Here is a tiny trained network, its code and every weight. The questions are about switching its units off for an input and a class, where a switched-off unit gives its printed mean instead of its output.

import numpy as np


def w(rows, s, z=0):
    codes = np.array(rows[::2]) - 128.0
    scale = np.full(codes.shape[1], s)
    scale[-1] = z or s
    return codes * scale


def norm(h):
    return h / np.sqrt((h * h).mean(-1, keepdims=True) + 1e-5)


def f(y):
    return y / 2 * (1 + np.tanh(0.7978845608 * (y + 0.044715 * y**3)))


def log_softmax(a):
    a = a - a.max(-1, keepdims=True)
    return a - np.log(np.exp(a).sum(-1, keepdims=True))


def net(x, mask):
    res = np.array(x, float).reshape(1, 5) / 4 @ E
    u = 0
    for l in range(4):
        y = f(norm(res) @ A[l][:, :-1].T + A[l][:, -1])
        res = res + np.where(mask[u : u + 8], y, B[l][:, -1]) @ B[l][:, :-1]
        u += 8
    return log_softmax(norm(res)[-1] @ U[:, :-1].T + U[:, -1])


A, B = {}, {}
E = w([
[127,53,126,155,67],'x0',
[164,136,102,143,165],'x1',
[2,97,103,163,190],'x2',
[178,139,236,161,124],'x3',
[134,115,160,98,110],'x4',
],0.0086)
A[0] = w([
[127,152,248,202,103,94],'0.n0',
[126,226,186,114,172,123],'0.n1',
[106,150,101,120,93,108],'0.n2',
[132,101,92,138,235,62],'0.n3',
[109,142,177,104,255,253],'0.n4',
[223,71,90,129,78,55],'0.n5',
[54,54,123,149,160,145],'0.n6',
[125,77,92,33,170,146],'0.n7',
],0.0089,0.002)
B[0] = w([
[183,148,182,68,205,237],'0.n0',
[142,129,201,182,150,229],'0.n1',
[188,143,70,85,138,133],'0.n2',
[119,180,204,130,145,181],'0.n3',
[1,141,99,155,133,252],'0.n4',
[92,149,204,175,110,214],'0.n5',
[97,185,193,178,79,224],'0.n6',
[68,110,61,102,168,174],'0.n7',
],0.0092,0.0043)
A[1] = w([
[143,127,113,86,255,146],'1.n0',
[88,67,109,183,195,206],'1.n1',
[51,137,194,161,107,192],'1.n2',
[141,210,173,102,102,127],'1.n3',
[145,109,108,120,132,2],'1.n4',
[108,88,1,84,135,198],'1.n5',
[151,73,76,186,137,131],'1.n6',
[126,97,81,82,170,37],'1.n7',
],0.0087,0.0028)
B[1] = w([
[185,103,173,128,177,178],'1.n0',
[135,142,141,92,2,192],'1.n1',
[151,130,150,153,187,254],'1.n2',
[138,155,35,77,95,200],'1.n3',
[29,143,154,123,135,102],'1.n4',
[132,82,161,63,148,190],'1.n5',
[99,101,176,141,151,121],'1.n6',
[144,65,74,74,105,119],'1.n7',
],0.0091,0.0055)
A[2] = w([
[115,124,194,166,110,250],'2.n0',
[125,160,146,106,85,127],'2.n1',
[105,127,144,78,190,20],'2.n2',
[151,174,123,117,75,205],'2.n3',
[83,64,105,59,86,99],'2.n4',
[80,151,57,90,109,189],'2.n5',
[119,152,113,163,154,80],'2.n6',
[123,61,245,164,73,136],'2.n7',
],0.012,0.0023)
B[2] = w([
[96,119,53,141,188,244],'2.n0',
[28,167,110,147,93,151],'2.n1',
[8,124,180,139,165,161],'2.n2',
[54,171,150,230,120,177],'2.n3',
[240,111,229,155,197,180],'2.n4',
[208,159,249,74,107,182],'2.n5',
[150,64,212,148,198,142],'2.n6',
[81,2,33,121,141,254],'2.n7',
],0.006,0.0064)
A[3] = w([
[181,172,187,134,43,179],'3.n0',
[143,244,163,64,167,111],'3.n1',
[137,131,165,95,179,100],'3.n2',
[52,167,75,120,98,156],'3.n3',
[107,204,119,105,158,36],'3.n4',
[133,94,241,150,211,195],'3.n5',
[17,139,123,133,141,2],'3.n6',
[130,79,139,197,94,204],'3.n7',
],0.011,0.0018)
B[3] = w([
[48,187,97,182,44,176],'3.n0',
[161,130,2,137,203,221],'3.n1',
[180,155,135,58,142,173],'3.n2',
[238,200,248,173,89,149],'3.n3',
[123,14,82,122,198,157],'3.n4',
[125,66,183,40,157,254],'3.n5',
[100,164,201,205,65,179],'3.n6',
[11,113,18,56,234,163],'3.n7',
],0.0057,0.0096)
U = w([
[152,147,151,118,170,184],'0',
[219,159,254,44,150,5],'1',
[156,233,180,163,95,147],'2',
],0.0088,0.0026)

Each question gives the input, the list of numbers given to net, and the class t.
The units are the neurons (one row each of A and B). Each row of codes is followed by its name. A weight is (code - 128) times the scale printed after its matrix; where a second scale follows, it is the last column's (A, B and U).
mask holds one flag per neuron, layer by layer. A switched-off neuron (its flag False) gives its mean, the last column of its row in B, instead of its output. The means were averaged over made-up inputs and are rounded, as every weight is.
A unit's drop is (log p(t) with every unit on - log p(t) with that unit switched off) / (log p(t) with every unit on - log p(t) with every unit switched off).
The circuit of an input: a set's keep is (log p(t) with only the set's units on - log p(t) with every unit switched off) / (log p(t) with every unit on - log p(t) with every unit switched off). Starting from the 12 units with the biggest drops (on a tie, the unit counted first), units are removed one at a time, each time the one whose removal leaves the highest keep (on an exact tie, the one counted first), for as long as the keep stays at least 0.8.
units of the circuit, in order: the units of the circuit, biggest drop first
top k neurons: the k neurons with the biggest drops, biggest first
k most important neurons of layer l: the k neurons of layer l with the biggest drops, biggest first
drop of u: that unit's drop, to one decimal
input [7,-6,-3,7,6], class 0: units of the circuit, in order => [2.n7]
input [-4,-6,6,-4,-6], class 2: units of the circuit, in order => [3.n6; 1.n1; 3.n3]
input [4,-4,1,-5,6], class 1: units of the circuit, in order => [2.n4; 2.n5]
input [-5,0,6,-2,2], class 2: units of the circuit, in order => [3.n6; 1.n1; 3.n3]
input [2,6,-6,-6,-2], class 1: 3 most important neurons of layer 0 => [0.n1; 0.n7; 0.n6]
input [2,4,5,0,-4], class 2: 2 most important neurons of layer 0 => [0.n0; 0.n1]
input [5,5,-8,-5,-5], class 2: top 4 neurons => [0.n5; 1.n2; 0.n1; 1.n0]
input [1,7,-4,-5,-1], class 1: top 2 neurons => [0.n6; 0.n7]
input [-4,4,-8,6,1], class 2: top 2 neurons => [3.n0; 1.n3]
input [1,7,6,3,0], class 2: 2 most important neurons of layer 0 => [0.n4; 0.n6]
input [-5,-6,-8,5,0], class 2: 3 most important neurons of layer 1 => [1.n3; 1.n2; 1.n5]
input [3,1,7,-7,3], class 1: 2 most important neurons of layer 1 => [1.n5; 1.n1]
input [7,7,5,-8,1], class 1: 2 most important neurons of layer 2 => [2.n4; 2.n5]
input [2,8,-7,-4,4], class 2: top neuron => [0.n5]
input [3,1,5,-2,8], class 2: 3 most important neurons of layer 3 => [3.n6; 3.n3; 3.n5]
input [1,-2,-8,1,4], class 2: drop of 1.n2 => 0.0
input [1,-8,-3,-4,-6], class 1: drop of 2.n4 => 0.1
input [-4,1,-4,-8,-6], class 1: drop of 1.n5 => 0.3
input [6,-4,-3,-8,-1], class 1: drop of 2.n4 => 0.2
input [2,-6,0,-8,5], class 1: top neuron => [2.n4]
